In the rows, 128 means zero.
Rows lie near named flat spaces through zero. A row that begins with a name and a colon came from that space; any other row is followed by the name of its block's space that it lies nearest.
reg-sak: [140 138  93 120 137 143 159 117 143 103 131 130 127  80  99 134 109 130
 132 126 147 158 143 144  95 128 139 130 145 140  95 128 131]
reg-sak: [106 134 148 157 138 155 122 130 140  89 119 126 114 103 112 125 116 138
 139 122 127 157 125 123  98 129 125  96 135 113 113 136 153]
gan-revi: [115  60 188 153 109 137 102 178 144 151 103 115 148 178  83 107 103 141
 108 112 120 108 137 140 122 144 118 112 140 101 143 145 111]
gan-revi: [160 143  73  80 142 129 146 113 125 185 127 159 130 161 144  94 156 107
 151 189 111 102 144  91 168 113 165 178 125 155 180 131 127]
detib-rur: [131 161 100 126 205 143 116 148 111 156 102 149  74 114 121  92 120 107
 123 125 136 131 155 108 114  76 107 118  93  86 119 135 129]
detib-rur: [136  61  95  98 102  88 109 191 152 135  86 136 178 162  10 125 163 187
 196  57 211 197 144 186  64 223  98  42 145 117  54 125 132]
reg-sak: [117 136 102 128 171 138 104 163 116 135  99 148 112 138  95  96 147 136
 185 113 159 167 137 114  86 150 116  72 119 100 115 137 163]
gan-revi: [106 115 178 150 147 140  89 147 142 148  96 139 100 167 123  94 136 131
 116 137  94 109 132 100 150  89 108 112 102  90 154 141 132]
bosub-kote: [151  97 164 122 109 113 117 157 138 150 100 126 124 149  89 150 105 151
  72 132 149  99 153 149 154 132 115 145 109  89 106 120  52]
bosub-kote: [114  89 154 157 132 150 134 150 144 122 127 105 137 114  97 111  83 119
 102  95 118 129 137 153  92 114 119 120 152 122 120 145 131]
detib-rur: [139 120 100 108 110 109 151 109 140 128 146 121 151 115 127 136 136 126
 127 111 129 134 126 152 127 127 128 142 141 162 114 122 129]
reg-sak: [101 151 199 163  70 139 119  80 149  47 141 121 125 110 165 183 141 162
 124 167 101 135  90 107 160 149 144 121 130 134 132 116 136]
reg-sak: [ 94 118 176 174 124 186 127 123 151  87 127 122 125 118 124 107 102 127
 141 157  87 139 118 100 107 127 155 116 159 130 162 152 171]
gan-revi: [118 161 107 134 147 156 134 114 128  95 127 143 114 102 129 120 138 130
 174 151 131 164 123 102 103 140 148 107 137 133 130 133 170]
bosub-kote: [148 134 138 120 159  89  85 187  61 188 105 129 101 169 138 147 118 125
  89 104 181  87 143 135 148 142  89 125  74  59 113 112  57]
reg-sak: [116  75 145 148 171 177 105 196 121 193  96 135 130 191  88  43  96 102
 147 141 107 106 153  98 101 125 143 119 147  99 192 169 150]
bosub-kote: [164  83 144 107  87 123 137 155 146 147 104 130 152 153  68 152 103 159
  97 156 160 111 157 150 144 172 147 154 138 113 113 122  56]
detib-rur: [153  95 153 122 100 104 143 134 163 117 115 110 129  96  74 171  89 154
  44  94 153 120 155 190 134 108  98 146 118 108  57 113  48]
reg-sak: [104 145 180 151 108  79 102 102 117 103 150 101 113 116 189 176 143 131
  73  73 111 106  94 153 164  89  71 119  88 117  99 105 110]
gan-revi: [134 177 116 105 134  66 125  73 126 135 149 128  96 107 198 158 170 115
  75 100 104 100 113 139 192  44  79 157  69 138 103  98 104]
detib-rur: [116 136 112 139 146 122 118 149  57 158 163 109 145 152 191 117 123  87
 154 103 132 107 102 120 112 157 132 127 139 140 171 133 158]
detib-rur: [123  78 172 146 107 120  91 195 119 130  94 119 146 166  65 143 112 167
 133  97 180 140 136 154  98 201 109  76 130  79  98 129  97]
bosub-kote: [131 121 128 136  86  84 134 140  73 103 173  83 171 107 158 200 106 130
 115  60 185 131  98 188  99 203 111 116 146 142  85 105 103]
gan-revi: [140 120 142 116 114 109 146  92 183 121 123 125 113  98 113 141 125 136
  58 117  99 114 144 156 164  51 102 161 108 134  92 118  89]
gan-revi: [107 138 138 149 131 141 119 127 129  93 127 126 123 111 126 131 131 137
 154 118 133 157 116 123 102 144 125  93 134 123 117 131 159]
reg-sak: [133  84 140 125 157 103 104 179 101 218 120 114 130 186 134  87 109  92
  79  84 115  67 144 144 145  84  92 149 107 103 156 139  95]
bosub-kote: [129 159 112 114 133 112 111 122 106 132 125 145 119 146 153 136 167 135
 161 144 141 133 117 104 146 149 128 116 107 123 136 117 137]
gan-revi: [111  88 216 155 137 111  75 165 138 176  93 119  98 184 125 109 115 128
  47 104  91  67 139 129 177  60  74 131  78  67 141 134  78]
reg-sak: [136 147  76 100 136  90 145  99 111 152 162 122 138 120 176 125 155  98
 129  96 118 118 115 143 141  96 113 150 121 169 129 118 143]
gan-revi: [133 165  90 130 161 134 111 169  23 156 148 128 133 153 181 133 121 100
 186 139 181 122 112  98  99 213 155 116 134 114 167 127 144]
bosub-kote: [114 134 100 134 189 166 114 158 111 162 110 148 110 151 121  58 132 101
 180 141 117 138 139  87  97 118 140 106 133 116 171 154 182]
detib-rur: [109 130 158 146  71 100 132  92  98 104 188  91 167 133 214 172 137 114
 120 110 102 102  74 139 153 154 133 146 147 175 157 116 143]
bosub-kote: [110 139 204 137 107 104  70 118 169 106  76 155  84 162 116 151 183 185
 110 152 113 126 123 101 193 105  89  93  63  72 108 111  99]
detib-rur: [127  94 166 140 123 149 101 176 149 125  77 142 122 156  52 122 117 169
 138 145 157 145 151 123 111 169 129  91 126  77 112 136 105]
bosub-kote: [142 155 121 102 121 112 118 108 134 135 113 155 111 147 139 139 169 146
 138 171 128 122 130 101 174 126 134 139  99 122 134 114 112]
detib-rur: [110 131 189 138  55 100 123  68 195  49 127 124 129 103 127 188 168 184
 103 129 103 149 102 145 172 115 106 113 113 141  83 104 118]
[114 111 142 148 136 146 134 132 143 120 130 116 129 113 116 112 105 118
 114 109 110 131 131 138 107 105 122 124 142 130 127 140 142]
bosub-kote
[122 127 139 118 130 101 104 124 126 164 124 136 122 171 158 111 165 121
 124 126 101 100 119 113 171  97 108 134 100 127 155 125 130]
gan-revi
[112 117 183 147 134 119  77 162 131 133  87 137 102 164 105 128 140 157
 117 120 137 124 132 118 143 129  94  88  90  69 116 126 107]
bosub-kote
[127 147  33 100 173  95 135 137  68 173 165 123 150 133 173  94 159  80
 190  65 149 143 111 140  87 137 113 111 137 168 139 129 188]
detib-rur
[110 113 138 130 106 156 108 137 154 111  99 157 146 173  92 101 172 163
 217 178 124 166 119  84 119 192 163  84 150 132 162 142 181]
detib-rur
[132  36 181 135  97 115  97 202 113 202 111 108 174 222  95 106 101 128
 102 109 132  73 138 147 139 170 123 135 142 105 169 143  85]
gan-revi
[103  81 202 162  62  81  84 170  97 102 136  87 171 163 128 191 126 166
 120  56 172 128  91 177 115 218  89  73 131 104  94 111 103]
detib-rur
[117 138 171 137 120 121 121  90 177 105 116 132  95 110 135 137 141 142
  77 134  84 117 128 125 173  53 101 139  95 118 112 121 112]
bosub-kote
[150 204  61  74 160 126 132  74 130 156 118 189  90 147 175  99 208 120
 184 221 101 126 131  50 193  93 161 160  91 149 177 119 155]
bosub-kote
[118 122 183 154 111 101 120 119 131 108 140  96 115 102 149 171 100 130
  44  80 118 101 119 167 148  85  83 138 103 108  90 114  83]
reg-sak
[127 157 101 129 196 124 111 153  93 157 116 135  86 116 136 105 120 103
 119  96 146 127 143 125 109  88  95 112  94  91 112 129 128]
detib-rur
[116 106 106 159 138 131 163 145  81 118 190  68 167  74 154 137  55  77
 104  36 144 130 112 192  50 139 118 132 180 162 110 138 149]
bosub-kote
[121 156 115 130 126 112 140  94 117 107 160 115 127  96 175 148 136 113
 120 106 117 130 107 138 132 107 118 136 125 153 119 118 143]
bosub-kote
[143 153  47  97 162 103 159 110 119 137 151 126 128  82 135 121 138 103
 138  79 147 152 134 159  99  97 109 131 128 159  90 120 147]
reg-sak
[131 103 140 140 114 184 159 122 154 124 133 127 147 127 110 102  89 116
 129 184  94 117 139 108 121 133 184 165 175 153 176 151 139]
reg-sak
[113 125  97 134 162 180 145 124 150 131 125 144 129 125 112  61 128 105
 182 154  93 152 135  95  93 110 161 121 163 154 171 158 199]
bosub-kote
[144  85 155 130 119 149 144 140 176 137 104 125 127 122  68 117  85 137
  72 142 115 112 163 147 133  96 133 156 137 114 116 139  83]
gan-revi
[121 151 147 135  86 142 138  86 146  73 140 133 134 111 147 162 145 152
 150 176 116 144 106 106 146 158 161 131 142 151 137 120 142]
reg-sak
[136 157  63  89 126 110 165  64 168 114 149 144 134  94 142 117 178 122
 157 129 102 157 122 130 139  85 132 143 133 190 117 120 170]
detib-rur

Each name stands for a flat space through zero: a line, a plane or more. A row that begins with a name and a colon came from that space; any other row is followed by the name of the space it lies nearest, among the names in its block.
givufepur: [141 112 152 134 120  92 134 172  94 110 128 143 150  92 148 159 125 119
 108 126 122  69 124 133  85 131 111  76 137 136 148 118 120]
lotarruf: [102 189 195 127  74 177 118 120  95 168 132 117 140 182 165  84  99  92
 185 185 204 152  87 149 138 147 113 123 142 132 119 147  69]
kizmek: [ 85 165 191 144  63 192 144 109 125 201  86 145  95 155 140  68 102 115
 173 179 185 150 103 114 116 145 159 114 104 104 134 161 134]
lotarruf: [117  90 156 147  98 116 156 148 119 135 109 160 113  96 123 169 126 153
 122 112 110  84 128 113  93 122 175  94  97  97 186 118 176]
lotarruf: [111 113 175 159  76 123 150 121 111 119 169 140 121 129 130 153 126 152
 138  91 133  96 119 119  90 137 178 100 103 119 181 101 152]
lotarruf: [112 124 206 182  88  66 178 144  80 130 117 177 116  71 150 160 106 125
 120 131 163  58 133  85  59 151 173  67  77 118 184 146 170]
posomkos: [130 169 121 114 151  98 157  75 116 107 151  98 123 174 117 134 104 134
 115 148 172 140 131 112 162 182 142 170  67 137 166 138 167]
tegpob: [127 143 144 132 122 131 116 131 119 146 121 132 131 126 147 117 127 103
 153 148 149 144 128 134 136 118 121 137 146 127 105 142 101]
tegpob: [124 139  89 108 153 139 119 113 146 144  79 122 105 143 125  80 107 110
 109 164 112 189 164 115 179 124 117 150 118 135  64 151 155]
givufepur: [125 162 131  95 136 116 125 118  93 120 118 103 140 185 152 139  82 103
 136 185 155 177 138 142 210 140 121 165 106 131 121 138 133]
lotarruf: [131 152 145 122 123 122 111 141 100 129 128 121 145 139 160 110 111  90
 137 159 149 143 131 141 142 128  98 120 151 147  89 136  92]
givufepur: [140 122 120  93 122 144 108 143 116 121 143 103 151 162 138 157 127 125
 144 135 121 134 115 168 158 119 117 144 148 119 144 100 108]
tegpob: [143 130  69 132 172  98 131  66 167 107 158 107  97 130 100  98 145 132
 100  93 113 170 178  99 147 145 149 180 102 147  91 126 174]
posomkos: [143 170  90 129 170 129 140  74 172 158 112 115  94 111 101  47 153 113
 109 141 168 130 138  93  87 178 110 150 110 146  97 169 142]
posomkos: [147 164 132 147 157  85 123 101 123 121 164 121 136 108 141 117 147  96
 145 128 178 130 135 119 116 143 112 160 141 150 104 152  89]
kizmek: [134 135 142 104 100 163 141 135 135 214  49 136  89 106 137  84 134  96
 141 187 163 101 126 124  74 157 142 109 110  89 149 151 165]
kizmek: [163 106  85  77 131 164 101 145 148 137 138  92 137 139 120 119 162 125
 119 115 101 103 118 170  99 137 100 122 163 124 136  85 118]
tegpob: [108 163 156 129 119 150 154 114 121 135 123 125 133 157 116 121 110 148
 132 151 171 108  84 120 119 164 122 119  98 127 175 148 124]
givufepur: [128 174 144 119 131 122 128 116 103 124 138 109 142 159 145 105 105 104
 130 163 172 137 118 131 142 159 100 131 123 152 116 143 105]
posomkos: [138 172 137 133 153  81 142  89 108 111 162 110 136 144 136 142 120 111
 140 145 186 136 130 118 150 161 131 173 101 140 145 148 123]
kizmek: [148 105 130  89 109 148 125 174 118 172  73 130 125 107 142 140 137 109
 130 164 125  81 118 154  89 133 121  98 137  94 164 118 142]
kizmek: [120 148 145 168 131 130 105 111 137 110 189 131 150 126 131 120 151 126
 167  92 146 152 109 133 133 100 112 151 176 152  90 135  48]
posomkos: [105 171 137 119 149 145 164 112 129 148  71 134 122 153 106 122  95 149
 123 187 172 127  92 105 154 162 119 140  77 114 173 180 147]
kizmek: [125 131 104  87 107 176 140 102 146 147 116  95 100 179 107  83 115 143
 100 138 119 133 130 130 121 174 142 118  89 125 148 103 189]
tegpob: [130  96 115 119 108 145 123 144 134 110 144 121 128 132 120 120 132 146
  96  92  80 108 134 137 100 129 127  86 135 139 126  87 147]
lotarruf: [114 103 165 136  97 131 145 163 111 157  79 162 119 101 138 165 118 134
 143 149 126  99 119 125 113 111 158 102 113  88 174 135 152]
givufepur: [105 120  98 102 121 249 121 147 189 161  83 125 128 153  75  75 146 185
 114 123  91 111  59 144  98 126  85  89 154 119 141 127 103]
givufepur: [179 105 161 170 117  21 110 135  86  92 230 132 148  53 179 182 178  75
 153  64 150  75 170 138  56 118 150 127 169 145 123  90  93]
kizmek: [156 127  92 118 156  93 155  96 147 123 134 112 101 106 104 109 147 133
  80 111 133  87 152 100  73 184 139 125  84 137 154 123 192]
givufepur: [142 184 146 162 126  91 127  37 130 119 238  93 116 148 137  96 157  98
 172  93 210 155 142 115 111 170 159 195 120 156 116 128 103]
tegpob: [132  73  79 114 126 140 124 147 151  90 134 121 120 126 103 112 130 163
  55  73  34 114 156 125 106 125 123  74 127 151 106  75 179]
givufepur: [162  95 142 138 136  38 102 185  75 108 125 152 149  60 190 180 128  64
 129 135 110 117 186 140 130  84 120 114 168 133  80 120 111]
kizmek: [133 115 149 110 103 148 123 167 113 160  92 137 133 116 145 143 129 114
 145 156 132  99 111 150 107 120 124 104 143 102 152 125 120]
posomkos: [123 169 113 146 175 124 138 105 150 118 122 131 134 119 104  89 131 136
 110 136 155 129 108 101 121 148  85 135 127 158 103 174  97]
lotarruf: [128 164 143 127 159 134 102 135 123 162  99 138 153 127 149 158 135  96
 207 185 182 174  99 152 197  82 104 204 172  99 113 183  42]
posomkos: [142 120 142 119 100 149 127 130 143 230  54 148  78  79 147  98 156  80
 175 176 163 121 147 125  81 126 168 141 128  70 132 154 157]
tegpob: [156 109 111  80 106 136  99 120 123 174 118  99 104 149 159 138 140  80
 172 155 130 172 171 166 164 115 170 184 136  86 122  98 159]
lotarruf: [146  64 102 156 157  50 157 143 134  84 131 160 115  53 106 190 147 161
  71  67  67  74 171  92  88 117 165 104  95 122 161 110 200]
kizmek: [124 139 102 152 163  99 125  90 143  77 179 119 134 141 111 125 128 145
 112  88 115 168 147 109 166 122 126 161 125 162  91 129 120]
givufepur: [115 139 126 108 135 129 138 130 112 128  90 126 127 160 132 137  88 128
 118 171 128 157 134 125 185 131 129 139  98 121 131 143 155]
posomkos: [155 127  91  84 119 139 125 101 135 115 170  74 118 168 119  92 136 126
  89 107 117 113 145 143  97 184 126 117 110 150 136  76 171]
tegpob: [126 104  94 120 113 156 115 127 150 108 145 113 115 142 115  71 127 140
  77  88  68 138 154 126 105 135 117  82 136 162  76  88 155]
lotarruf: [125 125 100 103 123 169 132 120 152 140 108 112 110 151 107  84 124 143
  97 130 107 128 127 126 114 153 121 108 113 133 125 116 162]
posomkos: [170 165 114  95 129 143 124  99 146 201 108  98  96 108 137  49 167  69
 139 168 195  96 133 132  44 192 113 135 131 123 123 144 134]
tegpob: [135 131  99 122 163 107 129 111 140 131 105 128 114 122 122 132 126 120
 125 143 126 161 155 115 167 121 136 170 114 120 110 148 150]
[ 95 161 133 117 146 156 171 113 135 151  55 139 114 159  97 124  87 163
 116 188 157 133  93 100 164 158 130 137  64 106 180 180 167]
posomkos
[136  96  94  77 122 168 105 175 132 147  67 121 127 138 134 112 115 118
 101 157  72 138 142 155 145 110 102  97 148 118  99 107 147]
lotarruf
[167  81 108 104 143  97 109 184 107  65 183 111 184 113 131 211 155 148
 104  76  79  59 109 174 103 112  93 100 171 138 173  67  94]
kizmek
[ 92  83 115 113 102 170 152 135 144 137  72 143  95 158  99 148  94 182
 104 129  66 152 138 115 173 111 183 117  74  89 166 111 219]
posomkos
[134 121 121 110 126 159  97 155 134 158 100 129 136 124 143 123 140 105
 158 150 121 148 122 156 145  93 107 139 174 113  98 132  88]
kizmek
[130 136 137 117 124 129 143 115 123 136 132 119 126 144 123 150 128 136
 142 138 153 116 113 132 130 147 146 147 104 109 178 127 142]
tegpob
[122 139 118 136 136 156  91 120 146 125 154 121 143 145 131 109 142 120
 162 115 123 181 121 147 167  89 106 162 180 141  70 131  63]
kizmek
[140 168 119 100 133 140  99  90 122 129 174  81 139 190 145 114 127  96
 170 147 167 189 130 160 188 135 120 196 146 137 102 120  90]
givufepur
[146 165 132 125 144  81 100 105  98 124 154 108 135 141 174 116 117  60
 159 160 170 190 171 137 183 122 120 183 147 148  59 143  97]
givufepur
[135 148 102 119 146 140 108  99 144 111 171  98 138 160 120 105 139 126
 134 113 133 161 126 141 152 132 107 161 149 152  96 120  96]
lotarruf
[134 121 147 122 116 138 131 178 109 119 121 135 158 108 133 133 129 135
 103 128 122  55  90 142  66 142  83  56 150 141 154 118  98]
givufepur
[127 114 114  98 125 144 132 141 127 139  92 123 122 144 124 139 113 135
 116 150 109 131 131 136 148 130 134 125 111 109 147 120 162]
tegpob
[123 138 131 126 114 145 129 113 131 127 146 115 125 150 124 106 126 132
 125 121 134 131 122 129 120 144 129 122 123 138 127 118 130]
lotarruf
[103 143 146 111 117 160 167 145 115 121  93 130 139 160 105 130  90 172
  88 156 134  79  77 120 111 172 108  73  83 129 197 135 153]
givufepur
[140 123 100 129 135 119 131  90 155 145 131 120  91 117 118  96 146 118
 121 114 126 146 166 109 114 142 158 152 110 125 109 126 172]
posomkos
[138  52  61 110 154 114 133 161 152  78 111 134 123 106  93 157 130 178
  43  74  14 105 163 120 125 109 129  86 115 134 128  82 200]
tegpob
[139 146  54  93 165 177 106  79 183 116 160  76 122 182  87  67 149 147
 107 104 108 173 125 139 153 149  97 169 141 156  88 112 120]
lotarruf
[123 147 154  99 111 159 139 154 106 157  87 125 141 149 136 135 109 125
 138 181 160  98  86 146 121 150 108 107 119 109 176 140 118]
posomkos
[139 175 149  99 128 122 147 110 103 156 114 106 129 154 141 129 114 104
 146 187 202 108 106 134 124 181 124 148  95 115 180 150 134]
posomkos
[117  99 119 101 123 164 134 178 128 131  73 140 139 133 114 150 111 160
 101 145  84 101 102 141 133 115 110  86 126 110 160 120 143]
givufepur
[148  83 113 140 108  99 104 118 135 118 176 124 108 104 144 137 157 108
 137  71  88 151 188 134 120  98 175 144 147 126  91  81 153]
posomkos
[122 107 138 142 111 116 153 129 127 124 126 142 112 109 117 136 126 149
 103 107 114  93 135 107  89 143 156  95  96 122 162 117 175]
lotarruf
[115 131 138 152 189  79 165 160 116 104  71 176 155  83 108 210 111 164
 117 157 137  92  94 100 157 107 109 135 103 108 185 190 118]
tegpob
[109 144 164 167 123 115 129 126 118 133 128 155 131 111 141 131 122 118
 158 135 154 145 123 113 139 106 134 136 137 128 110 159  96]
kizmek
